Each row is shifted at random along 5 fixed directions that mean nothing.
Known rows, with every step that occurs
koze -> relof -> fidu -> nutap -> tege -> lumifo -> mafivad: [ -17 -146  484  -71  149   37  116    8 -230   13   50 -303  105  464
 -450  -70 -403  -20 -245  -21  260   10 -141  217 -237 -125  254  -32
    7  258  406  131   53  -40 -138    0  226  -65 -146 -116   -7 -107
   65  158  245  -67  191]
tege -> maded -> fidu -> koze -> relof -> lumifo: [-174   23   45  188    2 -263 -120   99  154 -103   60  212 -242 -171
  139 -201  225   91  210 -177    4  -51    9 -202   35  -42 -185 -115
   -2 -242  -47  184  119  -20  257   38 -146   23 -137  124  -24  -19
  241 -211   -8   70  133]
nutap -> tege -> maded -> koze: [-115 -151   76   -3  289 -324   65  -88   70  183   60  248   -2   11
  179 -315 -295  -63  154 -165  -85   89  -84 -265 -107 -100    8 -332
 -152  -21 -199  231  141  -12  273  -13  -69  -49 -156  331  -73  187
   51  -55   -5   99  297]
relof -> lumifo -> mafivad -> nutap -> tege: [  41 -147 -204   20  -36 -145  -11   43  108 -236  -43  124   81   16
   76  202   42  -34   61  199 -273  359  200 -102  186 -103 -264  180
  125   13 -131 -290 -307 -114  -28  -93  108  141  -37   25  -80  -40
 -143 -122  -72  -93  -28]
fidu -> koze -> mafivad -> relof: [-165  116  -26  336 -201   41   -3   67  168  -32   31  198 -177 -226
  378 -140  269 -352 -106   51  -27  -85  378 -199  313  259  -57   94
  132 -143 -103 -182  166   47   15  -61 -240  154 -190   77  -78  224
  -17  -42 -200   -8  -69]
koze -> lumifo -> mafivad -> relof -> fidu: [-222 -100  126  105  -35 -224   92   80  178  -69   68  363 -218 -135
  219 -185   86 -115   38 -182  -15   62   50 -346  325  116    8 -154
  -91 -131   19   75  143  -91  138   66   -3  -90 -350   39 -112  -17
   24 -121  185  115  -96]
nutap -> tege -> pimeg -> koze: [  16   22 -259 -137  148   64   90 -136  112  299    4  -16  205 -221
  -38  -33 -299 -225   93  158 -247 -151 -122  -53 -166  320  256  -18
  -39  113  -69   83  247  182 -142   37   91  -60  -28  194  209  260
 -179  149   72  134  -19]
relof -> koze -> mafivad -> lumifo -> nutap: [-174  126 -128 -174   98   12   84  -84  144 -103  -33  291   59 -290
   12  216  123 -203 -169  157 -145   98   -1   46  152 -278 -241   36
   -4   74  -51  -69 -159  -76 -113  -59  243  122  152  -50 -167 -250
  -71  -70  157   30  -27]
maded -> fidu -> tege -> koze -> mafivad -> lumifo: [  -6   -8  -46  129  -90  151   53   44  103  134   60 -157  -27 -215
  109 -148  -13 -132  -19  280  -99 -152   -4  -63   11  338   58  163
  148   62  -83 -254  204   32 -197   -3  -67   79  -81  -71  -26  -23
 -134  123  -55   79  -58]
fidu -> tege -> pimeg -> koze -> mafivad -> relof: [ 225  106 -203  -81 -126 -101 -152 -116 -245  -33  -35   97 -332  -55
  169  208   58  138  304 -112  278   93  106  -59   37 -145 -235  -89
 -256 -207 -317   23 -110   13  312   18 -129  -94  352 -130  -51   29
  109 -295   -1  270 -122]
lumifo -> nutap -> tege -> pimeg -> koze: [ -88   -9 -178   51   33  -88   41  102  325   72  -52  230   53  -58
  342 -132  198   -4 -119 -217 -194   72   99 -317   53   47  -97 -150
 -151 -118 -280   54  -48   40  244   70 -202  -63 -181  293  -14  215
  -60   67   15  -81   -8]
maded -> koze -> lumifo -> nutap -> tege -> fidu -> pimeg: [-215 -129 -242  -29  203 -221   23   80  261  103  -25  322  -74 -110
  174 -124  -66  184   82 -267 -184   30 -223 -266  -91  -11  -17 -245
 -302  -18 -116  228   40  -80  225    1   19 -231 -222  223   27  115
  -49  -56  209  210  252]
pimeg -> nutap -> tege -> maded -> fidu -> koze -> mafivad: [  46   -3 -113  -63  -35 -185  -12 -151  205   30  -39  -20  -22 -124
  -51 -196  -92    2  298    1 -271  119 -307  -18  -31   93   49 -126
   69  -94 -251  237   90  -55  124  144   -6 -181  123  -20  169  -95
   22 -153  -32   88 -152]
fidu -> koze -> mafivad -> relof -> lumifo -> nutap -> tege: [   1  -44   30    5  -97  -62  -54    0   -9 -178  -39   -4    7   97
   23  176  -40    5  -70   56   31  179  163  102  169 -129 -139  172
   63   93  -22 -171 -253 -103  -29  -97   94   37   30  -11  -87  111
  -39  -47    1  -90   56]
relof -> fidu -> nutap -> tege -> lumifo: [ 164 -353 -378   46  -59 -163  -71  158  268  -49    5  -56   87 -137
 -226  185 -101  198  383  331 -577  -33   43   16  -11  355  -43  459
  252   89   80 -361 -251  -47  -56 -101  117   78    9    2  294  -23
 -291 -266 -252 -101  147]
lumifo -> nutap -> tege -> maded -> fidu -> koze: [ 115 -130  -86   44   35  159   18  107   97   79   35 -142   69  263
   68 -143  -34  -10  -29   78 -228 -190    9  103 -103  149  190  117
  139  103    5 -147   56  181 -117  -10 -250   -5  -20  240  145  109
 -148  216 -366 -248   93]
maded -> koze -> mafivad -> relof -> lumifo -> nutap -> tege -> pimeg: [ -51 -146 -190  -68  -99  -70  -57  -11  112  -63   10   84  -44  173
  124   44 -199   42   -9    4  -72  220   76  -59    0  -16 -168   94
  -54   93 -163  -46 -229 -119   44 -111  -45  -39  -16  179  -68  275
  -70    0  124  -40  119]
lumifo -> nutap -> tege -> fidu: [ -27   59  -89 -159  188  -92   75   80   69    3  -20  183  334 -129
  -55   38    5  -68 -118  -94  -74 -170 -138   18  -50  -25  163   28
 -150   70  168   55   58   41 -218  108  312 -117  -20   56   15 -131
 -162   85   26  -57    4]
maded -> fidu -> koze -> relof -> lumifo -> nutap -> tege -> pimeg: [ -86 -164  -19   42    0  -49 -102   95  217  -29   33   -8   33   93
  -22 -152  -97  134  -34 -149 -105  -51 -139  -55 -137  178   42   56
  -32   53   83  103   39  -44  -12   39  -40 -125 -227  187  110  221
   18   95  139  -90  184]
fidu -> nutap -> tege -> maded: [-151  -49    4  323   36 -199   94  184  320   48  -33   10   58  -72
   52 -239   50 -195  -57  101 -345  -22  228 -217   30  234    5  -13
  316 -108   12    3  107   20   78  -23 -204  223 -283  300   34  118
  -54  167 -203 -192   14]
maded -> fidu -> tege -> koze -> lumifo: [ -31  -56  113  126   62  -31   13   88    5  170   31   27  -61 -182
  203 -200   66  117   27  -93   99 -103  -42 -193  -55   96   69  -81
 -117  -12   -9  -60  187   -2  112    3  -93   22 -187   10  -58  -16
    8    1   19  174   86]
pimeg -> nutap -> tege -> maded -> fidu: [ 154  -20  147   77  -30  -79   13   56   -8  -47  -26  -77  133  239
  100 -221  171  158   50  -32   14   21   95  -96  -32  -54  -69   27
   45 -187  -37   15  -89    7  170   24 -218   92   52   54   62 -180
   92   -2 -249 -168  -69]
pimeg -> koze -> relof -> lumifo: [  26  -11  275  -62   52  178    6 -247 -222  228   10 -173  156  162
 -233    9 -452  -73 -103  223  153 -137  120  113 -108  -40  108  108
   32  234  270   26  159  124 -116 -179   81  152   85    6  213  196
  -12   19   73   71  234]
mafivad -> relof -> fidu -> maded: [ 134 -115 -133   -3    3 -159  -51  -34  -56  -52  117  148 -138 -108
 -109  101 -104  -87  337   72 -115 -212   80   44  105  126   24  107
  114 -109  164  -36   61   84  -50  -40   -9   19   99  -20  160  -38
  -37 -208 -262  -55   26]
fidu -> maded -> koze -> tege -> lumifo -> relof: [ -26  100 -361   10  -38  -56    3   92  216  -61   56  186  -75 -280
   63  224  133   65  104   84   29 -144  -20   70  -40 -139  -91   93
   28  -17 -113  -76  -19   42  -24 -105   70  -26  115  -11   26 -111
 -126  -52  -46  223  -60]
pimeg -> fidu -> tege -> koze -> relof: [  18 -109  293  -71  125 -295  -89 -200  -60  203   49  102  -31 -254
 -164 -252 -375   86  179 -344  190 -107 -330 -140 -152   25  196 -344
 -264   -9   59  417  372  -32  164  195  182 -288  -57  -86  119   64
  135 -183  293  287   86]
nutap -> tege -> maded -> koze -> lumifo -> mafivad: [ -85   56   -6 -185  213   91  221  -85 -105  179   -2  -31   40  182
   43  -31 -280 -169  -30  153   81   46 -115   94 -132 -177  226 -157
  -55  207  -81   78  138  137  -74  -85   75  -19    3  174  -82    2
  -77  203  111  229   30]
relof -> lumifo -> nutap -> tege -> pimeg -> fidu: [  54  139  145 -315  124   34  132   80 -159   -5  -51 -195  316  132
 -254  113   13    8 -231   16  210  -99 -110  157 -195 -197  128   32
 -109   53  259  168  -59   86 -175  105  248   -5   20  -35   -4 -245
   73  231  259 -105 -114]
tege -> koze -> mafivad -> relof -> fidu -> nutap: [  75   34 -447   96 -315  347 -109   17  154    5   22  -84  -16 -318
 -104  204  122 -283   60  345 -415 -228  172  195  145  555  123  433
  347   77  108 -355   37   96 -418  -39  -53  123  161 -116  204  142
 -289  -38 -324 -186 -228]
maded -> fidu -> koze -> relof -> lumifo: [ 100   77  391 -163  190  245  -65 -167 -548   40   76 -214   81  289
 -300   53 -247    3 -135   61  515 -219  -64  358 -296 -330  133   70
 -166  190  449   85  126  103 -201 -134  161   99  167 -177   41 -115
  213   13   46   57  316]
pimeg -> fidu -> maded -> koze -> relof -> lumifo -> mafivad: [-239   56   41  120 -137 -123   48    1  338  -26   69  154 -218 -143
  158 -296  180 -125    0 -124 -105   77 -109 -212  210   50    8 -254
   60 -168 -186  248  248   46  155  135 -132 -120 -339   28   -9   77
  105  -79  122   69 -166]
relof -> fidu -> nutap -> tege: [ -19  -85  -30   18  101 -312  -46   81  192 -111  -27  246   83 -300
  -30  -62  196   19  132 -166 -269   72 -101 -202  151  103  -77  -92
  -58 -198   44   82  -68 -164  142  144  124  -25 -164  -47   -5 -105
   17 -241  -48 -118  -22]
nutap -> tege -> fidu -> pimeg -> koze -> relof -> lumifo: [ 131   49 -277  -29  -80  -36 -189   15  -72  -36  -91    1   -3  -89
   14  223  143  329  349   -5  -22 -104   29  -44   57  181  -98  183
 -108 -149  -73  -62  -94   72  117   31   50  -74  137  -57  186  136
   -5 -288  -38  153   71]
fidu -> nutap -> tege -> maded -> koze -> lumifo: [-312 -228    3  432   45 -378   28  172  464   83  -52  276 -245  -85
  387 -409  101  141   98 -174 -353  280  169 -545  102   65 -263 -311
   63 -207 -312  112  -17 -180  591 -114 -413  140 -437  396  -64  244
   89  -90  -46   42  240]
maded -> fidu -> koze -> relof -> lumifo -> mafivad -> nutap -> tege: [  38  -69  243   45   -3  258  -63  -74 -185 -123   51 -212   44  302
 -104  -43 -105  -33 -217    4  146  147  -67  142  -61  -65   49  -22
   13  139  154  -51   10  -49 -198  -25    9    3 -105 -121  -35   51
   92  170   46 -113   47]
relof -> koze -> mafivad -> nutap -> tege -> fidu -> pimeg: [ -10   -6  -93 -239  256 -206  -74 -201 -219  -16  -63  220  -50 -171
 -122  135 -124   17  215 -251  -44  207 -338  -67  -58 -142  -98 -343
 -268  -92 -100  279  -22 -162  130  159  242 -174  156 -132 -111 -111
  123 -272  219  147  119]
lumifo -> relof -> koze -> mafivad -> nutap -> tege: [  10 -139  160 -148   99 -121  -68 -203  -96 -142  -38  250   65  103
  -10   77 -220   -6 -108 -198   92  287  -93  -21  108 -316 -126 -225
 -166   49  -23  102 -122 -210   77   20  168  -45   90  -58 -136   29
   42 -177  131  -49  129]
pimeg -> tege -> koze -> mafivad -> relof -> lumifo: [  35  -69 -204   76 -228 -352 -153  -72  151 -112  -59  225 -115 -371
  191  134  104  146  378    2 -137  285  171 -245  247   67 -305  171
   52 -150 -384 -170 -215 -192  257    6   86   -7  100  -78  -75   57
  -54 -412   48  194 -136]
pimeg -> nutap -> tege -> maded: [ 155  -77 -188 -185  110 -117   84 -219   76  156  -27 -153  331  -47
 -433   92 -565 -124  255  399 -352  -84  -99  216 -236  108  197  207
  272  206  132   77   60   99 -252  -83  261   33  292  115  376  -46
 -236   71  -75   43  -44]
pimeg -> nutap -> tege -> maded -> fidu -> koze -> mafivad -> relof: [ 179 -159  -97   34 -143 -233 -172 -165   34 -118    0   27 -223   86
   21 -117 -128  219  443 -105 -114  219 -128  -23   13   -6 -129  -77
  -12 -157 -285  142 -109 -124  279   38 -147 -185  230  -46  151    0
  116 -287 -131   77  -57]

Rows
[ 254  232 -465 -390  -49   54  -17 -114 -139    1  -61  -17  -48 -142
   23  216  145   -6  371   97   50  -80 -285  207  -70  -44   77  -32
 -159 -180 -276  145   -1  164   24  127   51 -165  399 -181  114 -206
   34 -239  -77  221 -275] | nutap -> tege -> pimeg -> fidu -> maded -> koze -> mafivad
[-225   40   88   46   51  -61  104  124  204  -58  -74  217  128 -168
  230  -61  320    2 -211 -120 -160   90  -19 -233  283   61 -141  -46
  -30  -55 -147 -118  -95 -131   29  136   99   10 -192   28 -265  -98
  -57   23  121 -112   -2] | relof -> koze -> mafivad -> lumifo -> nutap -> tege -> fidu
[-242  202   18  109   99   88  123   44    3  -77   27   25 -164   16
   49  -25  111 -171 -239  -66  168  202    0   61  -83 -289  -10 -348
  -38    3  -35  204   12  -21    7  -75  -44   47 -128   80 -256  -35
  160  339  186  118 -173] | fidu -> nutap -> tege -> maded -> koze -> lumifo -> mafivad -> relof
[-130 -156  135   77   34  161  -37 -162   35    7  128  -74  -93  115
 -220 -165 -373 -213 -159   61 -105   93 -153   61 -138   18   93 -103
   82  218  192  119  238  -33 -233  -54   20  -42 -180  -15  100  119
   30  142  154  -18  127] | maded -> fidu -> koze -> relof -> lumifo -> mafivad -> nutap
[-134 -245  485  213   23   84  116   57   60  268  125 -192    2  121
 -172 -254 -354  -52 -269 -112    3 -204   13 -108  -52  344  253  -10
  152  244  281  -35  227  -46 -105   -8  -96  -75 -354   85   66  213
  -87  347  130 -134  157] | mafivad -> relof -> fidu -> koze -> tege -> lumifo -> nutap
[-129    3  110  281 -213 -103   25    1  171    3    3 -128  -37   22
   76 -210   57   61    6  -26 -130  182   72 -157  166  207  -98  -36
  237 -113 -162   20  -22 -118  114   13 -154   18 -200   -1  -28  168
   39   38  -32 -115  -74] | pimeg -> nutap -> tege -> fidu -> maded -> koze -> mafivad -> relof -> lumifo
[  88  165   59 -154  153  147  113  -45 -258  146  -65  -90   37  166
  -84  154   52  212 -104  -66  275  -96  -90  190 -216 -420   52 -125
 -135   54   49   89  -39   92   67  -69   20  -35  254 -111    0 -310
   15  113   -8  130   -9] | pimeg -> tege -> fidu -> maded -> koze -> lumifo -> nutap
[-100 -180  503  210   53  -94   -4   31   45  112   20 -131  -16  154
 -113 -301 -100  226 -132 -283   95   78  -36 -215  -58   49  -15 -257
  -77  -29  126  196   26 -138  330   38 -106  -36 -314  -25   45  124
  209  -31  181  -71  241] | pimeg -> koze -> relof -> fidu -> nutap -> tege -> lumifo
[ 230  -84 -161  -68 -287  147 -143  -20  -44  -20   16 -237 -230  232
   -4   97  -62  257   87   49   13   69    2   62  -19   68 -123  129
  -19   23 -145 -113 -159    3   45    9 -234 -105  194  -92   95  106
  -47    3  -16  -48 -141] | maded -> fidu -> tege -> pimeg -> koze -> mafivad -> relof -> lumifo -> nutap
[-102   11  171   31  -33 -313  -48  -37   23  -77  -43  122 -139 -107
  -40    0   34  165   37 -308   78  212  -87 -140   92 -180 -148 -166
 -109  -78 -141  174  -69 -199  224  146  153 -218  -26 -121 -141  -81
   97 -139  258   90  -57] | pimeg -> tege -> fidu -> koze -> mafivad -> relof -> lumifo -> nutap
[-172  -50  178    2   81  -50  124  116  149   96   42  114   14   59
  141 -235  -23   57  -67 -177   79 -154 -107 -167   76   87  175 -224
  -63  -34   73  167  189   11   74   63  -72  -88 -260  203  -40   98
   20  123   93    3   55] | nutap -> tege -> maded -> koze -> lumifo -> relof -> fidu
[-141   93 -317   89 -231 -214  -88  107  382 -187    0  195  -78 -531
  104  201  228  -59   18    4 -205  140   90  -72  239   67 -237  136
  147  -26 -186 -150 -153 -140  -81   49  158  -31  -15  -27 -156   48
 -154  -67  120   21 -257] | fidu -> tege -> koze -> mafivad -> relof -> lumifo -> nutap
[ 258  -45  -25 -185 -104  116  -25   31 -197   21 -135 -142  -41  417
  111   56   68  140   18  -59  133  -27   47   92  -17  -67   63   96
 -143  -36 -158  -63 -129  120  166   67 -196 -107  207  -23   96  -12
    7 -133 -143  -78   26] | lumifo -> nutap -> tege -> pimeg -> fidu -> koze -> mafivad
[ -24  -43 -167  -34  -65  143  103   24   76   45   65 -103  -86   13
 -166  140 -204 -218   18  341 -110 -305   44  227   31  146  146  231
  303  134  115 -159  162  161 -320  -75   40   44  104   -3  113  -37
 -185   47 -103  -57   67] | tege -> koze -> mafivad -> lumifo -> relof -> fidu -> maded
[ 113  -54 -299   17 -125   19 -186  -70   76 -139   15  163 -289 -165
    4   87  215   99  301 -119 -309  169 -192   -4  131  123  -79  -86
   52 -118 -263  -26  -67  -76   61  155 -143 -126  168  -95  -29  -58
  -45 -112 -145   -2 -341] | lumifo -> mafivad -> relof -> koze -> tege -> maded -> fidu -> nutap
[ -65 -209  309  295 -141   65  -65   59  -15    7   32 -259  -36  253
   42 -296 -105   18 -191  -18  -13  182  122  -95    6  212   10   37
  142   67   44 -110   -9 -156   21  -49 -216  131 -321   15 -100  268
   78  130  -27 -239  150] | maded -> fidu -> nutap -> tege -> koze -> mafivad -> relof -> lumifo
[-159   37  -84  258  -91   48  -36  189  229  -57   -5   79   24 -461
   84   18  370   -8  -51  -86 -172  -41   90 -138  173  365    4   24
   98 -109  112 -112  -22 -109  -61   27    5   93 -264  -29  -50   80
   -3   83   28  -69 -172] | mafivad -> relof -> fidu -> nutap -> tege -> koze -> lumifo
